(in the rows, 128 means zero)
Each row is followed by its class.
[173 126 144 158 175 102  77 173 114  29 110 178 127  90  99 132  70 114
  58 172  90 148 122 127  84 141 122 160 215 160 142 137 131 142 117 114
 135 130  97 105 134 135  87  94  87 115 107 106 157 184] : K_758
[124  78 157  81 141 159 150 174 141 131 131 137 150 170 108 145 143  82
  94  82  94 160 137 119 114 124 146  92 140 126 135  70 140 149 143 143
 123 126 118 104 186  95  81 164 108 102 124 127  92  96] : K_736
[137 135 106 115 156 154 132 139 108 109 168 118 132  53 141 115 116 109
 105 130  89 135 141 111 128 109 129 104 123  87 169 164 121 112 105  74
 141  77 131 122 187 150 105 169 155 155 128  95  84 163] : K_964
[117  74 144 186 154 104  98 157 130 124 128 146 117 187 117  82 116 104
  84 111  71 183 101 103 162  88  62 134 173 121 169 115 123 134 142 153
 124 132 160 110  95 104 146 130 116  98 197 123 152 130] : K_168
[113  94 149 182 152 115 100 148 118 131 138 141 111 183 120  72 122 104
  61  95  89 166 111  79 158  99  64 130 169 119 143 115 122 130 137 144
 126 127 156 105  99 111 130 135 111  92 188 141 146 146] : K_964
[116 110 112 131 221  89 110 103 115 151 116 145 153  74 136  85 157 126
 100 163 130 120 186  95 145 130  93  98 135 151 189 123 182 112 125 117
 122  98 109 137 112 159 150  54 135 158 172 114 116 133] : K_316
[136 121  85 108 136 170 119 144 134 120 170 134 129  95 136 119 115 103
 103 113  77 143 128 114 129  91 111 111 102  98 176 139 120 141 110 109
 145  86 127 113 177 138 108 171 147 145 112 107  80 146] : K_758
[131 119 100 115 145 150 127 140 122 119 164 135 126  60 141 113 118 103
 108 135  86 148 137 115 131  98 135 108 136  85 165 162 123 122 101  90
 137  84 124 121 202 142 105 169 160 155 128  93  81 158] : K_964
[141 131 103 107 143 161 125 140 115 130 164 131 125  75 145 113 112 108
 114 128  79 135 132 113 137 106 108 102 104  85 174 146 113 132 110  90
 152  75 128 123 178 136 120 167 144 158 123 100  92 145] : K_775
[126  92 147 131 141 115 135 172 138 140 127 124 145 143 113 117 169  82
 123  95  84 172 154 142 112 131 139 107 142 126 141  72 135 129 155 145
 120 158 123 113 187 109  82 142 115 120 156 112  75 108] : K_539
[118 111 108 125 213  81 106 112 112 145 132 131 155  78 141  91 166 125
 130 173 125 115 187 115 144 144  79 103 137 133 184 142 197 114 118 128
 104 103 121 143 108 160 128  63 144 153 174 127 129 121] : K_539
[110 113 117 132 210  91 100 103 125 126 132 142 151  86 137  88 152 131
 124 172 114 106 182 101 138 136  93 109 144 134 194 144 191 118 126 130
  97  91 116 140 111 152 131  64 138 155 171 120 134 125] : K_758
[115 105 118 132 212  86  99 121 128 129 139 132 155  64 141  86 158 138
 115 169 124 114 189  97 141 146  95 106 144 128 201 145 202 111 134 136
  93  96 116 136 110 152 129  71 143 169 161 120 131 130] : K_550
[120 103 145 169 175  96 108 173 132 100 129 152 101 164 116  76 122  89
  90  81  64 173 100  87 163 114  62 126 166 115 153 102 122 124 141 179
 139 123 159  91  81 119 136 110 113 102 194 139 145 144] : K_539
[175 126 145 158 175  91  77 193 120  17 110 178 126  86  99 127  71 106
  61 169  88 156 107 122  92 135 118 157 218 151 141 132 134 142 106 106
 137 123  95 108 141 136  89  89  83 109 105 104 142 184] : K_758
[122  79 161 101 143 147 140 162 136 125 133 127 149 148 104 146 148  89
  95  80 103 167 142 123 107 120 146  92 144 134 133  84 134 147 148 137
 121 124 118 115 186 101  89 157 108  97 124 124  82 108] : K_316
[128 126 106 106 146 144 131 147 109 118 156 126 121  38 140 129 109 105
 118 129  76 149 132 118 131 107 129 115 113  94 166 158 125 125 114  82
 139  88 131 122 184 155 119 159 151 173 107  83  88 151] : K_192
[184 123 153 162 169 107  83 187 123  31 117 168 130  78  95 130  70 121
  58 174  93 147 108 130  96 140 116 152 212 141 139 139 131 137 109  92
 132 114  92 109 130 128  90 101  87 114 100 108 154 187] : K_168
[127  94 158  97 159 145 132 166 137 135 136 129 150 150 110 126 144  85
 107 100  72 177 161 121 105 136 152 101 140 128 148  54 131 123 162 135
 122 153 120 103 185 108  82 145 110 110 155 113  98 107] : K_736
[128  74 160  89 148 139 125 169 137 124 140 129 154 156 107 141 146  86
  99  95  83 189 156 128 103 127 146  98 153 134 136  67 132 142 149 133
 124 143 118 105 188 108  70 150 117  98 139 122  82 110] : K_316
[125  91 155 101 152 135 136 168 144 128 144 125 144 151 108 128 156  86
 125 109  63 184 153 128 110 130 152 103 143 127 152  57 137 121 148 138
 134 140 120 100 180 111  82 146 111 100 157 106  80 105] : K_736
[126  87 152  98 144 151 139 166 139 138 117 125 145 179 103 146 150  91
  91  82 100 160 144 132 109 122 135  93 147 137 138  81 141 147 150 135
 123 131 119  98 192 102 102 162 110  87 128 131  82  97] : K_316
[121 110 111 122 210  88 114 120 120 140 128 127 151  68 139  96 159 120
 122 173 129 124 188 106 142 148  85 103 142 132 181 138 199 117 117 134
 103  94 120 146 102 162 126  69 140 143 171 136 131 120] : K_539
[126  93 162  78 167 143 133 189 138 140 125 133 146 154 111 131 149  81
 115  99  74 174 154 117 102 131 152  98 148 131 145  64 136 132 156 132
 129 137 117 106 174 103  90 145 110 118 144 113  95 110] : K_775
[124  87 147  89 162 141 132 185 144 118 130 132 150 162 106 139 149  78
 123  98  72 187 151 132 104 125 157 106 147 127 149  67 132 131 158 139
 124 138 114  97 185 104  79 153 116 100 150 112  82 113] : K_758
[174 110 145 152 188 103  77 192 146  29 124 170 125  95 102 126  84 122
  81 180  92 160 122 134 102 138 116 159 221 142 159 142 135 142 108 106
 137 118  83 110 134 132  91 113  91 118 105 104 146 189] : K_168
[144 119 106 110 149 152 126 149 108 114 158 118 143  59 140 124 116 108
 102 129  82 152 140 121 127 112 130 115 118  97 176 151 118 119 113  78
 133  90 132 123 178 151 122 156 161 162 114  88  83 146] : K_550
[125  87 148  94 136 151 138 176 142 139 122 125 145 166 107 144 159  85
  95  88  98 166 138 120 107 123 134 101 148 134 143  79 136 147 148 142
 125 132 117 104 186 103  95 164 115  96 129 137  94 118] : K_316
[137 128 104 107 144 156 124 139 112 104 164 129 133  51 143 129 111 104
 114 126  77 149 128 118 125 101 125 122 104  88 162 156 122 120 102  76
 146  79 133 128 181 162 108 164 143 152 109  93  88 147] : K_758
[178 118 146 162 172  98  92 196 142  35 117 173 122  86  93 127  92 121
  69 171  94 162 110 129 105 132 114 140 232 152 128 135 135 142  95 116
 154 117  83 103 135 136  91  94  85  94 105 107 133 187] : K_316
[109 106 112 122 222  76 110 121 108 147 130 142 154  88 138  84 154 139
 114 176 111 108 190  97 143 146  80  99 142 139 186 137 200 118 133 119
 102  93 122 140 103 156 138  66 137 159 175 120 131 124] : K_775
[132 134 110 100 152 148 115 149 103 105 148 132 130  57 139 132 111 117
 106 123  84 134 134 123 129 108 114 110 125  89 164 150 122 119 106  78
 127  84 131 124 196 157 116 150 154 140 107 101  90 155] : K_316
[174 112 139 149 177  94  98 189 133  29 121 184 126  89 100 120  73 117
  69 173  92 156 113 127 113 140 116 146 217 143 133 133 134 142 100 110
 145 121  87 110 140 136  93 115  74 107 109 110 153 172] : K_736
[126  83 149  93 130 153 147 160 153 130 141 127 141 166 108 136 151  85
 113  84  77 148 135 119 109 120 147 101 142 129 147  72 135 143 149 137
 132 127 127 108 185  97  91 161 106 114 137 119  87  99] : K_736
[118  81 155  93 154 145 148 183 138 142 124 136 140 176 107 148 153  84
 102  88  98 175 138 123 114 118 143  97 142 138 134  88 140 146 155 143
 125 136 119 103 173 100  97 172 111 102 142 121  93 106] : K_192
[133 127 101 116 153 134 128 151 106 120 155 145 128  39 141 116 114  98
 126 132  86 141 138 118 137 110 124 111 118  83 170 151 127 118 106 104
 133  89 126 123 191 153 113 156 150 164 113  94  82 145] : K_539
[167 121 151 137 188  85  93 196 129  44 108 175 123  96  97 121  78 114
  78 177 100 156 120 131 101 145 119 145 225 152 141 136 141 148 105 115
 147 115  83 108 140 126 110 100  80 120  99 100 140 175] : K_775
[143 134  97 107 145 166 113 162 129 125 159 130 125  85 145 121 109 100
 105 110  84 150 131 103 136  98 122 106  84  94 188 135 117 126 113 103
 152  84 129 108 166 145 119 171 143 159 109  99  93 153] : K_550
[179 116 144 170 181  81  86 194 134  31 119 183 121  77 108 114  88 116
  85 176  97 150 122 135 107 143 112 147 231 137 139 146 134 140 105 126
 135 127  89 116 134 133  91  98  85 130 117 107 136 176] : K_539
[178 126 165 166 167 105  78 182 131  35 111 172 124  88 101 132  75 113
  65 167  96 156 105 128  93 135 119 152 219 143 146 139 129 138 104  95
 135 117  91 110 130 126  99  97  86 119 111  99 160 189] : K_168
[135  83 145 107 143 133 136 189 133 148 117 126 147 146 115 127 161  67
 117  97  77 187 151 128 109 122 132 103 145 122 139  65 135 133 144 152
 121 149 120 110 174 111  82 152 114 110 154 125  90 104] : K_539
[184 117 152 140 177  91  89 198 142  35 110 173 125  85 100 130  80 106
  76 176 100 165 120 137 102 147 112 147 232 145 138 135 143 148  91 117
 150 114  88 110 141 135  96  95  85 107 104 119 137 172] : K_539
[129  92 157 100 153 130 136 175 141 144 123 124 142 154 109 123 162  82
 116 100  75 184 148 130 103 140 145 100 143 132 131  68 129 132 155 129
 131 147 114 108 174 108  91 151 102 107 151 114  92 114] : K_775
[116  93 150 178 160 112  96 158 122 133 126 143 108 188 119  75 117 101
  68 101  80 169 103  93 158 101  63 128 175 121 148 116 122 132 142 155
 128 128 161 108 100 103 132 128 108  92 194 129 146 139] : K_964
[138 133 107 105 151 151 129 154 113 101 156 137 120  52 140 126 105 108
  99 127  76 144 132 104 129 100 123 112 117  90 172 152 129 121 107  83
 139  80 126 118 185 156 118 165 152 161 118 101  90 154] : K_192
[125  89 163  90 140 142 148 182 146 129 124 129 132 169 110 150 148  86
  93  86 102 170 135 122 112 117 137 102 151 134 138  82 141 144 146 132
 124 127 116 105 189 104  97 162 111  97 132 131  87 106] : K_192
[108 113 122 132 218  88 102 115 123 122 132 132 152  85 133  93 155 130
 110 172 115 117 190  98 141 139  90 108 146 133 193 133 193 117 127 125
  97  95 115 136 121 154 133  63 139 145 174 120 124 124] : K_758
[136  87 157 109 132 145 139 190 140 127 120 119 155 183 113 138 158  79
 103  81  96 172 137 120 107 122 150 100 146 131 137  81 134 136 154 134
 122 138 122 102 180  96  82 151 121 112 123 125  85  94] : K_550
[135  87 164 105 146 128 131 186 146 147 126 126 147 152 111 128 163  75
 121  97  79 188 153 138 105 131 144  99 150 122 143  59 132 132 149 148
 121 152 116 111 184 103  80 148 110 111 158 113  89 112] : K_539
[180 126 139 159 183  91  97 205 125  31 121 180 131  90 100 116  88 109
  80 178 104 154 118 121 114 142 117 151 221 140 138 141 134 134  99 114
 154 114  89 108 123 134  88 106  89 111 111 119 138 189] : K_539
[187 119 145 164 181  85  90 208 130  40 116 184 126 107  93 116  88 114
  65 182 105 158 107 133 108 135 111 144 238 144 135 137 140 137 103 127
 146 126  90 100 141 123  97 100  89 101 109 121 133 180] : K_539
[126  80 149  82 138 161 156 181 143 140 129 137 148 175 110 142 145  76
  95  82  88 172 133 118 116 116 145  98 137 127 134  65 141 143 142 138
 131 128 118  95 186 103  82 163 112 105 126 125  91  96] : K_736
[185 123 145 154 171  94  83 193 112  57 103 178 122  90 104 120  79 104
  61 170 104 148 113 124 101 142 103 152 212 148 132 133 132 142 104 115
 136 126  98 115 118 135  96 101  78 114 103 119 164 183] : K_539
[121 110 112 124 211 101 105 113 116 151 122 140 152  74 135  93 157 125
  90 160 119 128 186  89 135 129  80  99 142 152 184 116 185 115 124 121
 123  98 110 131 120 158 143  51 142 148 162 123 113 131] : K_316
[176 134 150 143 170 109  87 192 116  38 108 175 123  88 102 123  72 111
  65 170  85 154 118 115  86 146 109 148 221 153 128 129 135 144 108 105
 136 114  93 111 120 130  95  87  87 121 101 113 154 177] : K_775
[115 116 119 129 218  97 102  97 116 152 126 145 149  70 144  86 158 129
 105 147 123 120 189  89 138 137  94  87 129 143 187 120 182 110 134 118
 128  95 113 128 111 155 141  54 135 172 162 108 112 127] : K_316
[109 101 147 169 163 112 103 179 135  97 127 148 107 194 110  88 118  98
  84  88  62 186  89  80 158  94  64 137 167 121 143 102 123 126 140 175
 145 121 161  87  81 113 137 115 110  85 178 143 143 141] : K_758
[132 135 101 101 160 143 120 147 103 116 162 132 122  56 137 113 109 115
 106 129  72 132 131 109 129 110 125 115 113  89 165 150 120 118 119  74
 147  82 136 121 175 149 131 163 146 171 112  87  97 162] : K_775
[181 132 150 133 169 116  85 188 120  48 109 171 122  85  99 125  76 114
  54 173  87 147 111 121  83 147 108 145 228 149 127 135 143 145 109 103
 138 113  96 105 123 125  94  90  89 123 102 115 157 182] : K_775
[115 112 125 132 211  77 116 113 116 137 131 133 153  67 135  92 164 129
 120 176 125 108 184 107 150 153  79 104 143 128 178 138 193 118 118 133
  93  92 117 151 107 155 139  64 141 152 184 128 135 126] : K_539
[129  96 153 177 159  99  98 169 137 118 117 159  98 169 121  71 112  92
  82  87  67 174 100  85 163 106  55 127 170 110 156  98 124 129 141 178
 137 124 159  96  87 112 148 115 101 105 192 147 153 136] : K_539
[131  95 168  78 168 140 136 178 136 138 126 132 142 144 113 129 149  81
 115  95  72 180 157 121 103 138 150  98 141 131 145  59 134 130 152 135
 134 140 114  95 168 111  98 145 107 117 148 119  90 103] : K_775
[138 125  97 106 143 171 136 156 119 133 170 116 121  76 132 129 109  97
  98 124  81 163 128 110 135  91 110 101  98 102 184 135 112 135 111  96
 150  87 123 110 176 141 115 174 149 146 126  99  87 163] : K_192
[134  82 160 106 143 143 129 178 133 142 127 122 151 145 110 137 150  82
 109  92  82 183 149 129 103 121 141  98 150 123 139  73 128 135 151 145
 129 140 115 108 183 106  75 153 111 102 141 112  93 117] : K_316
[137 127  89  90 155 172 126 163 111 142 156 129 133  72 141 119 102 102
 114 122  74 152 135 114 135  96 108 105  94  96 177 137 112 133 110  82
 158  87 129 118 169 147 125 172 141 165 112  94  95 158] : K_775
[188 125 142 152 173  98  85 193 122  44 113 173 124  80 101 128  80 105
  58 171 100 151 113 133  92 148 108 150 216 154 130 136 134 145 105 109
 132 127  97 115 125 138  87  92  83 116 104 118 151 186] : K_539
[130  84 155  92 144 153 140 182 151 122 124 135 141 181 106 153 145  78
  96  87  92 170 136 121 104 117 150 103 147 135 140  75 143 149 144 148
 123 128 119  98 179 103  84 159 108  85 135 130  88  96] : K_758
[121  91 134 173 150 106 108 168 115 136 121 142 116 177 117  78 119  90
  86 107  79 170 106  90 162 103  57 132 165 121 155 107 125 135 142 160
 128 130 165 111  90 110 142 123 114 107 182 138 145 136] : K_539
[176 134 153 148 175  93  85 187 108  41 108 177 123  89 102 123  74 118
  64 171  85 130 114 127  90 145 106 151 223 156 133 138 136 140 110  91
 135 120 102 116 132 135  97  86  83 120 106 100 149 175] : K_775
[180 126 152 150 173 107  78 200 126  30 106 167 131  88 103 121  87 109
  48 163 102 156 118 109  94 149 113 147 219 143 137 136 142 136 110 113
 131 113  91 105 123 128  89 100  89 117  97 117 153 189] : K_550
[115  85 150 169 168  99 102 156 127 117 129 147 109 166 118  81 124 107
  86  87  72 181 105  96 165 104  54 126 165 127 151 102 119 129 138 168
 148 134 154  95  91 125 138 117 105  90 186 129 141 141] : K_316
[126  88 164 112 155 134 124 172 140 142 137 127 144 150 107 128 158  87
 113 102  81 188 150 127 106 122 142  97 154 137 145  67 124 127 155 141
 129 150 114 104 183 107  81 140 110 100 145 107  86 125] : K_316
[118  90 145 100 139 139 137 172 134 137 136 117 140 149 107 132 149  79
 116 100  74 183 146 127 105 128 150 112 133 131 143  57 135 130 154 141
 123 151 121 107 179 111  73 160 103 108 138 105  91 108] : K_736
[112  92 155 181 166  96 103 165 133 130 126 150  99 186 119  69 122  94
  81  93  78 183  97  96 165  96  64 126 175 122 149 115 124 127 135 175
 142 130 158  90  95 108 142 125 105  92 195 124 146 141] : K_964
[150 124  92 100 143 179 124 160 122 132 172 126 142  71 143 117 112 102
 111 125  79 149 134 103 132  96 120 112  96  94 195 142 120 124 108  98
 147  85 129 111 158 148 122 168 158 167 116 107  85 157] : K_550
[117 116 116 125 219  87 112 122 111 144 122 142 147  78 138  83 157 129
  95 163 117 130 184  86 140 130  82  88 137 147 194 118 189 107 128 111
 114  98 115 133 106 153 152  63 137 159 179 124 115 132] : K_192
[182 126 141 157 171  94  83 204 110  41 106 177 118  74 100 124  77 103
  62 167  92 158 108 129  95 143 107 150 214 141 129 134 132 140 106 128
 134 119  93 108 124 132  82 102  81 120  94 112 151 188] : K_539
[128  94 141 172 156 108 102 162 121 131 125 144 114 191 114  77 119  90
  71 101  82 166 107  89 157 102  60 129 171 122 150 103 122 135 143 154
 128 129 160 109  94 106 137 119 113 103 185 137 144 130] : K_539
[109 107 116 122 222  89 107 106 115 146 129 121 150  64 130  96 156 144
 110 170 135 111 195 105 146 151  86  98 146 139 194 138 194 118 124 122
 107  90 112 137 105 162 137  73 136 137 163 116 131 143] : K_316
[133 105 106 115 211 105 121 109 122 141 137 136 153  70 134  88 152 129
  94 165 106 109 178  90 142 135  90  91 139 141 189 114 181 110 120 116
 132  86 118 132 104 153 146  58 137 152 177 126 120 124] : K_736
[109 102 114 135 216  88 104 119 129 134 134 126 156  92 131  93 161 134
 120 187 119 125 186 113 147 136  82 113 156 135 199 143 189 116 126 120
  96 100 109 139 115 148 133  68 152 147 176 120 134 133] : K_168
[113 104 114 124 207  95 108 116 120 125 128 135 158  84 137  97 151 128
 108 167 119 114 182 107 141 133  89 112 139 133 188 142 200 125 121 122
  97  90 122 140 112 155 137  69 139 149 164 127 123 120] : K_758
[142 130 102 115 154 139 120 159 112 113 157 138 126  66 135 118 121 104
 102 128  79 139 125 123 130 106 115 102 127  87 162 151 120 123 106 101
 130  87 133 127 175 143 114 155 150 153 124 102  89 150] : K_539
[183 108 159 155 191  93  81 196 140  30 117 175 133 104 101 125  87 118
  72 179  99 164 127 124 102 143 125 139 231 155 142 142 136 135 108 122
 144 128  90  98 123 132  99  93  88 108 114 112 142 170] : K_550
[183 115 140 163 180  82  87 201 136  37 110 180 124  77 104 111  89 108
  75 179 100 162 122 129 109 140 107 143 229 140 140 137 141 141  95 121
 142 121  87 115 131 135 104 101  80 113 115 118 134 175] : K_539
[123 114 122 121 218  96 116 110 126 140 126 142 135  82 139  87 157 124
  90 156 116 132 181  81 137 134  89  87 140 147 186 122 190 111 129 118
 130  89 113 121 111 152 148  67 138 157 171 119 111 122] : K_192
[139 126  93 104 139 165 128 143 129 134 154 129 113  81 134 121 102  98
  98 119  80 156 124 108 141  94 115  96  95 102 179 139 116 139 107  84
 162  86 125 103 184 144 124 178 137 146 116 105  96 157] : K_192
[129  98 154 183 170  99 106 167 133 114 128 153 105 176 116  73 124  92
  90  95  72 180  95  93 161 103  60 116 171 122 150 103 121 121 141 185
 143 135 163  93  83 109 144 103 107  96 195 146 140 128] : K_539
[117 110 109 124 215  96 108 103 120 126 121 142 159  84 141  95 151 122
 104 156 116 128 186  88 139 136 101 108 126 146 183 121 184 115 122 113
 133  99 119 132 105 166 138  56 139 159 179 125 111 116] : K_758
[118 107 129 121 207  99 106 117 128 132 132 115 168  74 137  97 163 129
 116 170 124 121 189  99 137 149  94  96 146 135 183 143 192 114 123 123
 103  96 123 145 103 150 130  56 149 158 169 124 129 125] : K_550
[133 139 108 114 147 148 132 150 115 103 166 129 112  39 141 124 119 109
 110 126  79 139 129 110 131 102 119 107 120  87 165 157 119 114 110  88
 139  78 125 120 182 150 112 158 154 157 119  92  90 164] : K_192
[182 132 159 166 169 102  79 195 119  32 111 166 128  64 106 118  83 110
  72 169  86 151 118 119  94 142 114 151 212 143 144 143 135 125 106 112
 127 117  95 107 118 137  94  88  85 125  97 112 154 181] : K_550
[134  97 158 114 152 122 132 186 144 132 121 125 135 136 112 127 165  82
 126 105  79 187 151 135 103 137 141 103 151 126 147  65 133 119 154 154
 127 145 118 111 182 108  87 149 104 104 149 124  89 118] : K_539
